Below is a small trained network, with its code and all its weights. Each question gives an input and a target symbol and asks what happens when units are switched off, that is, made to give their printed mean instead of their output.

import numpy as np


def w(rows, s, z=0):
    codes = np.array(rows[::2]) - 128.0
    scale = np.full(codes.shape[1], s)
    scale[-1] = z or s
    return codes * scale


def norm(h):
    return h / np.sqrt((h * h).mean(-1, keepdims=True) + 1e-5)


def f(y):
    return np.maximum(y, 0)


def softmax(a):
    e = np.exp(a - a.max(-1, keepdims=True))
    return e / e.sum(-1, keepdims=True)


def log_softmax(a):
    a = a - a.max(-1, keepdims=True)
    return a - np.log(np.exp(a).sum(-1, keepdims=True))


def net(x, mask):
    ids = ['ΓΔΘαβπψ'.index(c) for c in x.split()]
    T = len(ids)
    res = E[ids] + P[:T]
    r = norm(res)
    for j in range(2):
        rows = slice(2 * j, 2 * j + 2)
        q, k, v = (r @ M[0][rows].T for M in (Q, K, V))
        z = softmax(np.where(np.tri(T) > 0, q @ k.T / 2**0.5, -1e9)) @ v
        o = O[0][rows]
        res = res + np.where(mask[j], z, o[:, -1]) @ o[:, :-1]
    y = f(norm(res) @ A[0][:, :-1].T + A[0][:, -1])
    res = res + np.where(mask[2:10], y, B[0][:, -1]) @ B[0][:, :-1]
    return log_softmax(norm(res)[-1] @ U[:, :-1].T + U[:, -1])


Q, K, V, O, A, B = {}, {}, {}, {}, {}, {}
E = w([
[148,125,144,167],'Γ',
[160,137,120,118],'Δ',
[111,123,156,3],'Θ',
[152,116,88,127],'α',
[63,155,153,86],'β',
[129,137,117,92],'π',
[143,138,80,87],'ψ',
],0.031)
P = w([
[15,66,166,135],'0',
[127,183,120,150],'1',
[138,208,101,149],'2',
[240,186,131,128],'3',
[207,201,118,140],'4',
[224,206,113,131],'5',
[242,220,109,131],'6',
[185,255,96,123],'7',
],0.0064)
Q[0] = w([
[176,185,195,125],'h1',
[38,102,215,88],'h1',
[137,177,105,131],'h2',
[1,46,187,149],'h2',
],0.034)
K[0] = w([
[191,108,189,93],'h1',
[50,67,165,138],'h1',
[109,105,153,140],'h2',
[158,252,140,124],'h2',
],0.041)
V[0] = w([
[97,185,240,123],'h1',
[92,107,153,23],'h1',
[176,3,175,71],'h2',
[89,189,128,100],'h2',
],0.032)
O[0] = w([
[231,76,73,126,78],'h1',
[54,71,45,96,85],'h1',
[80,231,6,134,247],'h2',
[81,47,148,101,119],'h2',
],0.022,0.012)
A[0] = w([
[118,158,122,142,181],'n1',
[91,115,86,163,91],'n2',
[136,143,97,164,232],'n3',
[178,123,104,1,137],'n4',
[62,122,86,142,115],'n5',
[145,114,171,121,104],'n6',
[57,66,117,179,3],'n7',
[148,67,156,133,130],'n8',
],0.032,0.0042)
B[0] = w([
[108,63,136,133,248],'n1',
[192,87,112,113,195],'n2',
[202,87,147,126,233],'n3',
[1,185,19,151,182],'n4',
[207,127,249,74,248],'n5',
[116,173,58,146,163],'n6',
[247,210,206,171,173],'n7',
[128,30,33,119,165],'n8',
],0.027,0.011)
U = w([
[186,113,112,171,170],'Γ',
[169,112,115,5,1],'Δ',
[94,47,91,135,214],'Θ',
[93,114,172,32,62],'α',
[18,131,125,128,211],'β',
[111,137,84,139,79],'π',
[79,153,30,61,165],'ψ',
],0.011,0.0035)

Each question gives the input, a string of symbols that net reads in full, and the target symbol t.
The units are the heads (2 rows each of Q, K, V and O) and the neurons (one row each of A and B). Each row of codes is followed by its name. A weight is (code - 128) times the scale printed after its matrix; where a second scale follows, it is the last column's (O, A, B and U).
mask holds one flag per unit, heads first, then neurons. A switched-off unit (its flag False) gives its mean, the last column of its rows in O or B, instead of its output. The means were averaged over made-up inputs and are rounded, as every weight is.
A unit's drop is (log p(t) with every unit on - log p(t) with that unit switched off) / (log p(t) with every unit on - log p(t) with every unit switched off).
The circuit of an input: a set's keep is (log p(t) with only the set's units on - log p(t) with every unit switched off) / (log p(t) with every unit on - log p(t) with every unit switched off). Starting from all 10 units, units are removed one at a time, each time the one whose removal leaves the highest keep (on an exact tie, the one counted first), for as long as the keep stays at least 0.8.
circuit, biggest first: the units of the circuit, biggest drop first
top k neurons: the k neurons with the biggest drops, biggest first
heads that matter: for each layer, one digit per head in row order, 1 if its drop is at least 0.15 and else 0, layers parted by /
drop of u: that unit's drop, to one decimal
input Γ β π β α Γ α Γ, target β: circuit, biggest first => h1
input π Θ Δ Γ, target α: circuit, biggest first => h2; h1
input Γ π Γ Γ β, target Θ: top 2 neurons => n8; n5
input Γ β Γ Γ Θ ψ, target α: circuit, biggest first => h1; n5
input Θ β π β Γ ψ, target α: circuit, biggest first => n5; h1
input ψ Δ Γ, target β: circuit, biggest first => h1; h2; n5; n3
input β Γ Γ Γ Γ Δ β α, target Θ: heads that matter => 01
input Γ α Δ Θ, target Γ: heads that matter => 11
input Δ Δ Δ Θ Γ, target ψ: heads that matter => 01
input β Δ Θ Θ π, target Θ: circuit, biggest first => h2; n8
input π Γ Δ, target α: heads that matter => 11
input Γ ψ Γ Γ ψ α β ψ, target β: heads that matter => 10
input ψ Θ Δ Γ β Θ Γ ψ, target β: heads that matter => 01
input β β Θ Θ Δ α Γ, target Θ: heads that matter => 01
input π α Γ α Θ, target ψ: circuit, biggest first => n4
input Δ Θ π, target ψ: heads that matter => 11
input ψ π Γ Δ, target β: drop of n4 => 0.0
input π Δ π, target α: drop of h2 => 0.7
input Δ π π Γ, target ψ: drop of n3 => 0.0
input Δ Δ Δ Γ π, target ψ: top neuron => n7
input ψ Γ Γ Δ, target β: top 3 neurons => n5; n3; n7
